Each row is followed by its class.
[ -53  -26  233    4  -79  189 -177 -280 -506 -126  144 -174 -156  431
 -330 -210 -184   35  151  -20  239   41  298   86   18  317 -115   35
 -278  435  345 -337 -116] | B
[-227  235   30 -261  140  301 -136  260   92    9  163 -516 -155  461
  135  212 -207 -440  -34  309  185   56  -17   22  256 -294   53    1
  123  493    7 -385  -18] | M
[ -79  -31 -113   78  -97 -212 -272 -746  -72   74   82 -143  209  124
  143  281  227  158  689 -152  463  226  262 -335  -39   76  -73  347
  555  -37  284 -112 -209] | H
[ 248  108   52  140  274   54 -202 -115  266  -72  175 -399 -314 -264
  139  372 -744 -185   20 -193  171 -605  -52  160  366   36 -311  -51
 -360  204  179 -264   46] | Y
[-313  -62  145  -97 -174 -123  -26  -74  266   68    6  -96 -184  -25
  190  269 -305   13  -17   33  -50  287  -56   28  142 -259  157   96
  172  -47  106   18 -196] | H
[-188 -133  -99  216  173   19 -384  166  382 -190   70 -305 -202  -37
   88   -6 -108 -144 -466  -70   72 -336 -102  -96  212  133  178 -255
 -202  187  156  -40 -270] | M
[-133   15 -150 -169  -19   40  -50 -138  231  202    8 -290  229  -25
  222  225 -136 -138 -129   83   42  213  -99  -65  335 -214 -107  280
  311   29  221 -212 -368] | K
[ -48 -119 -309 -280  -43  121 -481 -351  -18   69   36  164  202  268
   26 -149  144  -67  298 -120   56  280  149 -321  -30  249  201  198
   77  864  -47  -54   25] | K
[-321 -412 -242  416  227 -132  263 -116  287 -148  242 -515 -244  -11
   74 -222 -414 -224 -468   83  168 -129  -27  228 -208 -424   48   -3
 -250 -186  119  124 -807] | Y
[  -2   40  -10  -59  155  258 -192  144 -299 -310   88  -72  138  184
 -178  -52 -214   71 -122 -220  102 -176  147   12   63   -4 -101  190
  109  129  -57  -33  -45] | N
[-263 -211 -146 -282 -119  -45 -152   87  325 -178  -12 -228  453 -240
   49  191 -127 -121 -127  -55 -122  336  -74   78  -60 -333    8  186
  501 -354  -87  -33   24] | S
[-210 -112   77  189  -75 -183 -313  113  248 -229  212 -136  243  181
 -189 -306  167  -61 -245  -90  -25 -394 -144  -72 -117 -188  288 -274
 -320   20   29  174  182] | M
[-144   77 -115  -66  193   25 -284  -82 -332 -306  177 -477 -291  208
   28 -110  -43 -257 -109 -151  186 -133  -89  -69   63  -29 -102   18
 -316  352   -1  -54   10] | N
[-560 -244  225  123  -71  -52 -295  413   58 -358  122 -596 -292  -83
 -170 -273  -35 -200 -700 -142   53 -392 -197   21  -53 -183  129 -371
  -38 -389  256   96 -233] | S
[-202   25   84 -380  190  -10 -137  253  274  -93  -26  -38   15 -160
  148  -43 -274 -185 -132  -70  165  208 -248 -182  -80 -226  388    6
  -44  125  -15   43  123] | N
[-367 -395  158  167  211 -229  -31  206  440  -77   79   21  -80 -265
  -27 -208 -351  146 -538 -300   47 -243 -189    0   48 -157  251 -312
 -447  -62   90  248 -229] | T
[ 212  -67  223  -87  214 -292  316  132 -707  -91  153  293  401  161
 -142  -69 -141  395 -160 -159   32  105  126  320 -246 -345  -40 -182
 -187 -389   24  287   94] | A
[-107 -162 -256  156 -177  -92 -277 -132   10   20   25 -173  110 -182
 -106 -424  205    8 -275  -59  224  -12 -106 -134 -255   93  122  -13
  -75 -239   95  194  -25] | B
[ 284   62 -127    1  271  -65  -12  -81 -241   66   70   -5 -308   99
  -39 -449 -300 -123  -92  159  108 -339 -118  -40    9 -268  106  107
 -391   86  110  198    7] | A
[  18 -129   87  159  170  -13   61 -316 -258    8  106  272  -44  162
 -150 -517  -45   32  202 -192   62   71 -165 -171  -67   66  301   48
 -342  240  -20  194  106] | Y
[ 322  -55 -160 -313   66  222 -685 -148 -159 -127  128  -91 -481  -68
  144  187 -104   38  150 -195  226  119   68 -186  -49   52 -269  180
  -77  418  -71 -119  365] | S
[   6 -148  146  122 -163 -153 -129  -39   70 -155  121  -30 -116  287
  -12  -46  141  248 -431  266 -123 -340   25  -18  156 -492  212 -249
  -97 -140 -102   88    7] | T
[ 434 -280  -48  -88  263  -46   54 -565 -310  358  125    7  -35  101
  -20  -54 -165  -85   44  138   83  391   62   17    9   -1 -282  117
  -91  299  257 -231    3] | A
[ 158  -82 -143 -507 -140   72 -121 -393 -165  116  155 -252 -148  207
  -53  209   55 -208  265   47   63  206   13  -65  208 -131 -375   -3
 -101  500  -33 -184  271] | M
[-114 -188  -34  111  289 -113  430  -92  -80   29  107 -239   91 -182
   57 -195 -157 -123 -206  266  217  219 -304  252 -152 -299  300 -223
 -123 -429 -102  282  -89] | A
[ 353 -340 -257 -201  -56  -24   98 -255 -134  -50  108  125 -120   56
  337  326  222 -105   62  218  -83  172 -126  -47   71 -294  177  -25
  165   76 -418   87  250] | M
[-331 -301  326 -124  634   23  214  674  125  -28   75 -126 -223  117
  184  -78 -213   13 -191   94 -170  325 -339   89  129 -899  725 -149
   17   80 -101  360  -53] | S
[ 276  -13 -301   19 -219 -132  171   49 -105  -20 -125  370   23  299
 -226 -294  -43  106   25  159  -50   39  156 -159   -5 -368  132  380
  -25   91 -231  228   61] | M
[ -53   38  -34  -71   80  187  -34  229 -395 -171   86 -455 -347  591
  151  137  388 -304   48 -132  -42  170  -73   62  -64 -197   36  -37
  156  496 -119  158  174] | Y
[ -82 -145  233 -151  175 -161  108  172 -537 -298  147   -2  160   -4
  109  -95 -310   50 -440 -250  126 -406 -339   53  143 -415    1    1
 -281 -161   -8  210  -11] | K
[-108  -66  227 -280  199    5  111  270  498 -113  188 -189  -88   37
  166  521 -184  -73 -108  125 -158  138 -101  222  232 -636  262  -58
  162  -58 -191   80   90] | M
[-441  -66  -97  232  248   88 -123  364  720 -274  146 -519  -27 -284
  151  -21 -324 -122 -544  -66  275  -90 -108  157 -465 -168   83 -278
 -258 -334  169   76 -554] | T
[-160 -185  335 -237  349   63 -543   79 -532 -115  -25  -19 -548  -22
  -86  -18 -114  159  175 -485  -11  -48  -41  -80  334  168 -209  -16
   67  568  283 -108  -26] | T
[-308 -188  252  176  143  105  -42  322  790 -184   22 -400 -162   52
  106   14 -189  -27 -465  267   38    1  -25   88  -36 -313  484 -138
 -150 -193   18   44  -15] | H
[ 183   84   61 -242  412   10  220  119 -553  150    9  345 -233  429
   -3 -194  126  112  248 -164  -72   45   88  -54  194 -156  161  122
 -165  578  143  126 -216] | T
[  17  -54  172 -179  199   19  -48 -175  199   22   49  -18   88  -42
  483  459  -32  244  136  129   56   58 -120 -106  350 -432  270  271
  331 -164 -134   70   79] | K
[ -61 -511 -192  449  -52 -206  -56  -41   -6 -148  269 -120 -243  174
 -251 -512  -16   25 -301  171  -52 -295   47   17 -141 -315  249 -197
 -497 -106 -242  323   95] | N
[-248 -229  128   63  124 -113 -250  231  310  -45   42  -52   -5 -274
   -2  -67 -173   80 -440   80  -27  -65   39   35  -16   42  108 -347
 -118 -137   86 -121 -177] | Y
[-400 -245  483  111  -38   37  -62  121  350  177    5   33  -79   22
   49 -133 -135  119 -270   83 -136   16 -208  124  184  -98  516    1
   30   55   91  117   19] | M
[-473 -241  220  398  193  110 -336  429  186 -241   78 -435 -381  -88
   53  -63 -295  -25 -525 -161   39 -348   -4  268   14  158 -227 -430
 -175  -30  303 -394 -513] | K
[-174 -222  -84 -331 -207  270 -294  251  103 -130 -152 -364 -287 -371
  169   63 -163 -120 -111  228   98  358 -197  156  -75 -189  120  -91
  505 -394   -6 -143   18] | S
[-346 -121 -171   50 -214  -88  -77   34  352   74   31 -355 -192 -279
  -87 -245 -160 -322 -393  233   20  -87  -77  -13  100   31  297   35
  -19 -312  124  100 -239] | S
[  41 -177 -117 -255  -44   68  -74   64  165  142   34 -191  261 -133
  356  391  110 -124  -96  281   36  110 -107   67   32 -400  181   89
  675 -170 -183   14  136] | A
[  70    3  -99 -112 -138  234 -500 -298 -370 -322  347  -66 -376  465
 -198   13    3   44   98 -682  135 -144  176 -284  -22   93 -307   81
 -146  343    7  105  144] | T
[-184  -28   58   88   43 -109  176 -120 -217    9  135  -58  154 -217
 -225 -108 -576  -19  -67  -65   85  416   16  345 -219  -25 -162  129
 -126  -68  218  -29 -468] | Y
[  31   22  179 -151 -142   79 -217  151 -359 -207   23  231  196 -132
 -267  -56 -315  283  204 -220  111 -356  124   20  -78  -81    7   89
  -64  327   95   12 -104] | B
[   7  -30  277 -306  192   88 -447  -10 -654   43  231  -31 -349  234
  -85   52  -80   65  241 -310    2 -236  172 -263  218 -183 -403  108
  -24  652  214 -312    3] | A
[-125 -384  136  181  -63 -210 -134  227 -285 -152  288   80 -257  168
 -266 -336   84  260 -387   14 -302 -266   24 -104   75 -634   44 -243
 -318 -221 -176  192   46] | A
[ -46 -299   53 -208    2   22 -220  307   64 -294   95 -108  106   59
  153  -61  224    0 -285 -199   -8 -135 -222  -97 -261 -294  421 -346
   47 -371  -50  377  337] | M
[ 321  201  -13 -190  306   -2  111  450 -350 -187  207  -66 -195  313
   19  -31 -329 -205 -248 -215 -173 -321 -261  156  145 -825 -141   66
   27 -256 -224  243  379] | Y
[-228  201  233 -485  345  -18 -113   91  -29 -107   -2 -161   32  -28
  121  286  -96 -129   71   25  163  227 -101   74   47   20   32  -41
  -36  550   63  -10  -61] | K
[ 244   55 -107 -250  478  201  237    2  253   31  -38  -19 -106 -134
  379   -2 -614 -195  100  208  390 -175 -219   -1  -14 -243  459  -12
 -299  251 -119  122   87] | H
[-129 -229  -25   74   49  -76 -261  -32  -72 -310  136  -12  -87 -127
   76   43 -122    6  139   69   86 -169 -160 -190  133 -265  429  122
  102  -10 -145  209  -47] | M
[  99  -40 -139 -296  483  126 -249 -298 -274 -159 -107  118 -338 -176
   60 -114  -55  158  445 -104  234  129    9  -16   16   17   16  417
   -3  765  -62   56 -272] | T
[ -66 -245 -238   50  201  -15 -203  218   75    3    8 -175 -324 -190
 -135 -337 -741 -105 -372  -58  -89 -249  119  320 -104 -134 -322  -17
 -247   68  165 -109 -340] | T
[  64   87   62 -228   65  119 -411 -163 -689 -342  -73   21   61   94
   16 -112   72  153  109 -287  416  -71  -95 -344  -69  214  -42  -47
   -6  276   59   17  186] | H
[  50  -93  -99   28  182   61 -158 -407  339 -307  195 -246 -231 -181
  143  185 -387  -90    1 -167  288 -110   10  165 -236   71   23  152
 -217   66   20   87 -160] | B
[-285 -291 -196  298  399  -37  164   53   29 -390    5 -238 -170 -436
   95   18 -447 -227   30 -178  168    7 -145 -151  -16   10  301  202
 -113   57   78  192 -720] | K
[ 124   50  398 -504  356  243  145  428 -563 -108   13  102 -258  357
  110  222  198  -38  139   77  130  214 -192 -148  141 -276  312 -285
  195  279  -92  119  322] | T
[ -31 -242  -58   17 -287 -199 -242  -56  183 -146  -41  339  308  283
 -108  127  353  483 -204  200 -161   74  359 -239  216 -224  248   30
  368 -104 -206   84  -41] | T
[ -78   17  480 -365  162  206  -90  481  298 -329  -49 -275  286  403
  223  527  211   46   76  296 -149  386   22  143  -32 -489  109 -186
  481 -158  -91 -276  457] | Y
[ 285  148  -33 -109  113  153 -591   40 -225 -223   67  115 -217   30
 -218 -109 -370  308  168 -313  149 -110  238   31  -85 -170 -201  239
   67  214  237 -115 -143] | T
[-230 -265  249   91  419  128   84  389  171 -255   42   -8   -4   63
   43  -47  -32  201 -511 -134 -239  -75  -43  241   38 -160  206 -141
 -196  144 -140  133 -200] | N
[ -91  -87  146  -10   79  104 -119 -448 -331   58  -87 -156 -228  435
  212  -91  -89  101   61  131  412 -234   75 -286   78  240 -104  -44
 -354  738  130 -107  -28] | H
[-235 -247   -7   32  238 -231  227   13  147 -162   35 -114   73 -285
 -111 -424 -308  -24 -431   -8  404   89 -249  201 -217  -14  465 -213
 -422 -327  120  405 -237] | N
[-281  -53  117   66 -104 -254   16 -103  131 -210  125  -12  450   87
 -312 -224   57  171 -289  -34  249  106   71  -63 -119 -171  385   32
  -89 -180  143  184 -258] | B
[ -15 -115  -19  -88   64 -138  -73 -180  444 -480   54  -95  334 -250
    9   80 -305  208 -225   29  504 -128   68  318 -200   32  261 -186
 -310 -237   50    6 -172] | B
[-468 -492  147  250   97  171 -341  227  -77 -430  246 -262 -252  -59
 -284 -393 -253  147 -428  -81    4 -144   19  102 -208 -158  201 -182
 -353   41 -142  216 -145] | A
[-255   29 -136  256    6    6  -91 -219  381  205  131 -475  -59  -59
  -33  113 -211 -119 -116  -39  246  350  121   -4  -16  -98   37  311
  334  -50  471  -45 -742] | A
[-379 -429  125  117  113  -56 -126  -17  127 -101   85 -297   41 -114
 -167 -239 -357   22 -373  -11   97  120  -79   87  -89 -146  230  -91
 -108  -25  164  137 -215] | B
[ 144  -79 -109 -624  177   55 -255 -185 -576 -339    9  158   31   90
 -114 -188  312   56  344 -202  138  259  -76 -288  -45  -99  199   81
  -21  476  -86  231  128] | K
